Below is a small trained network, with its code and all its weights. Each question gives an input and a class and asks what happens when units are switched off, that is, made to give their printed mean instead of their output.

import numpy as np


def w(rows, s, z=0):
    codes = np.array(rows[::2]) - 128.0
    scale = np.full(codes.shape[1], s)
    scale[-1] = z or s
    return codes * scale


def norm(h):
    return h / np.sqrt((h * h).mean(-1, keepdims=True) + 1e-5)


def f(y):
    return np.maximum(y, 0)


def log_softmax(a):
    a = a - a.max(-1, keepdims=True)
    return a - np.log(np.exp(a).sum(-1, keepdims=True))


def net(x, mask):
    res = np.array(x, float).reshape(1, 5) / 4 @ E
    u = 0
    for l in range(2):
        y = f(norm(res) @ A[l][:, :-1].T + A[l][:, -1])
        res = res + np.where(mask[u : u + 12], y, B[l][:, -1]) @ B[l][:, :-1]
        u += 12
    return log_softmax(norm(res)[-1] @ U[:, :-1].T + U[:, -1])


A, B = {}, {}
E = w([
[88,142,148,157,169,149,246,213,163],'x0',
[60,81,174,173,143,111,133,152,137],'x1',
[171,153,179,177,190,144,125,104,170],'x2',
[155,65,146,97,133,71,108,137,154],'x3',
[182,93,109,118,138,118,179,105,162],'x4',
],0.014)
A[0] = w([
[184,100,121,63,124,111,120,164,122,95],'0.n1',
[108,104,146,135,116,122,140,124,118,53],'0.n2',
[152,218,94,124,121,156,195,137,110,3],'0.n3',
[46,120,126,151,129,138,254,165,130,226],'0.n4',
[173,204,108,105,127,136,147,136,128,32],'0.n5',
[200,167,132,176,148,151,199,78,132,8],'0.n6',
[202,37,59,97,101,111,163,63,126,36],'0.n7',
[210,114,99,105,129,129,87,86,127,165],'0.n8',
[136,147,91,81,111,122,179,173,131,90],'0.n9',
[102,173,113,160,125,152,117,86,121,83],'0.n10',
[113,167,79,106,107,137,74,107,120,139],'0.n11',
[116,152,84,99,107,140,149,130,111,71],'0.n12',
],0.022,0.006)
B[0] = w([
[152,99,94,114,114,53,177,139,160,174],'0.n1',
[116,105,125,122,135,159,98,126,147,138],'0.n2',
[118,156,68,79,163,192,104,88,206,171],'0.n3',
[121,118,137,184,127,132,206,166,2,252],'0.n4',
[116,81,83,91,172,198,95,148,147,160],'0.n5',
[172,191,209,173,146,84,107,149,143,178],'0.n6',
[98,97,103,110,58,123,171,60,88,216],'0.n7',
[199,141,120,113,110,123,127,75,114,221],'0.n8',
[214,115,105,134,136,144,182,85,165,170],'0.n9',
[74,120,129,133,101,98,171,129,154,155],'0.n10',
[77,138,107,109,87,124,101,141,116,185],'0.n11',
[142,194,120,168,162,101,124,175,143,157],'0.n12',
],0.03,0.022)
A[1] = w([
[196,94,254,163,141,86,62,46,152,63],'1.n1',
[189,167,109,92,141,66,83,135,212,200],'1.n2',
[97,119,189,164,110,79,238,147,72,85],'1.n3',
[117,53,221,171,153,99,240,192,169,115],'1.n4',
[106,58,145,186,144,149,47,149,62,68],'1.n5',
[173,195,212,93,79,38,74,143,140,73],'1.n6',
[25,209,184,179,95,158,91,113,30,49],'1.n7',
[70,98,192,153,178,164,66,202,140,94],'1.n8',
[97,98,83,73,98,87,124,248,72,68],'1.n9',
[94,40,194,169,198,33,94,131,187,159],'1.n10',
[59,74,159,80,46,78,3,148,98,53],'1.n11',
[129,85,120,139,64,128,161,112,94,3],'1.n12',
],0.018,0.0034)
B[1] = w([
[134,147,209,141,189,113,4,163,58,174],'1.n1',
[19,38,228,128,142,182,99,217,84,172],'1.n2',
[56,167,129,128,113,32,39,171,200,253],'1.n3',
[4,129,108,146,110,124,154,182,157,206],'1.n4',
[155,168,146,65,128,175,110,73,157,154],'1.n5',
[200,60,180,171,188,128,100,131,164,169],'1.n6',
[98,134,71,122,85,27,161,75,195,197],'1.n7',
[77,121,19,104,109,155,92,138,150,140],'1.n8',
[175,46,149,178,110,102,119,194,51,177],'1.n9',
[102,97,131,75,119,212,124,144,219,138],'1.n10',
[223,49,157,72,93,123,142,74,99,173],'1.n11',
[65,160,156,132,84,96,71,112,112,207],'1.n12',
],0.021,0.02)
U = w([
[37,154,107,202,128,45,195,196,120,205],'0',
[182,176,102,154,222,227,221,148,103,3],'1',
[165,71,84,59,49,81,125,31,101,167],'2',
[68,141,88,55,186,216,47,144,227,90],'3',
[202,99,250,137,190,143,52,112,101,136],'4',
],0.014,0.0038)

Each question gives the input, the list of numbers given to net, and the class t.
The units are the neurons (one row each of A and B). Each row of codes is followed by its name. A weight is (code - 128) times the scale printed after its matrix; where a second scale follows, it is the last column's (A, B and U).
mask holds one flag per neuron, layer by layer. A switched-off neuron (its flag False) gives its mean, the last column of its row in B, instead of its output. The means were averaged over made-up inputs and are rounded, as every weight is.
A unit's drop is (log p(t) with every unit on - log p(t) with that unit switched off) / (log p(t) with every unit on - log p(t) with every unit switched off).
The circuit of an input: a set's keep is (log p(t) with only the set's units on - log p(t) with every unit switched off) / (log p(t) with every unit on - log p(t) with every unit switched off). Starting from the 12 units with the biggest drops (on a tie, the unit counted first), units are removed one at a time, each time the one whose removal leaves the highest keep (on an exact tie, the one counted first), for as long as the keep stays at least 0.8.
units of the circuit, in order: the units of the circuit, biggest drop first
k most important neurons: the k neurons with the biggest drops, biggest first
k most important neurons of layer l: the k neurons of layer l with the biggest drops, biggest first
drop of u: that unit's drop, to one decimal
input [-6,8,7,0,-5], class 3: units of the circuit, in order	0.n7; 0.n4
input [-1,4,8,4,-7], class 3: units of the circuit, in order	0.n4; 0.n7
input [3,-5,-6,-6,-1], class 1: 2 most important neurons of layer 0	0.n3; 0.n4
input [-5,8,8,-7,2], class 3: 2 most important neurons of layer 0	0.n4; 0.n8
input [-6,5,-5,-5,1], class 2: units of the circuit, in order	0.n4
input [-5,3,-8,-5,-2], class 2: 2 most important neurons	0.n4; 1.n11
input [-7,3,3,1,-5], class 4: 4 most important neurons	0.n7; 0.n4; 1.n6; 0.n8
input [-3,-1,-1,-7,0], class 3: units of the circuit, in order	0.n4; 0.n3
input [5,-6,6,-8,-4], class 1: units of the circuit, in order	0.n3; 1.n3
input [-4,4,-4,-8,-6], class 2: 4 most important neurons	0.n4; 1.n11; 0.n11; 1.n4
input [-3,8,2,2,0], class 3: 3 most important neurons of layer 0	0.n7; 0.n8; 0.n4
input [-3,4,-5,-2,-1], class 2: 2 most important neurons	0.n4; 1.n11
input [-4,4,7,0,-7], class 2: 2 most important neurons of layer 1	1.n11; 1.n7
input [-4,4,3,1,-3], class 4: 3 most important neurons of layer 0	0.n4; 0.n7; 0.n5
input [3,-7,8,-5,2], class 4: units of the circuit, in order	0.n6
input [-3,-1,0,-6,-8], class 2: 3 most important neurons	0.n4; 1.n11; 0.n11
input [-6,6,2,-2,4], class 2: 3 most important neurons	0.n6; 0.n4; 0.n7
input [1,-4,2,4,8], class 2: 2 most important neurons	0.n7; 0.n1
input [-3,0,7,4,-8], class 4: 2 most important neurons	0.n4; 0.n7
input [2,0,6,-4,7], class 4: most important neuron	0.n6
input [0,1,8,-6,0], class 3: drop of 1.n10	0.1
input [7,-7,5,-8,-8], class 1: drop of 0.n3	0.9
input [2,1,2,8,-8], class 3: drop of 1.n8	0.0
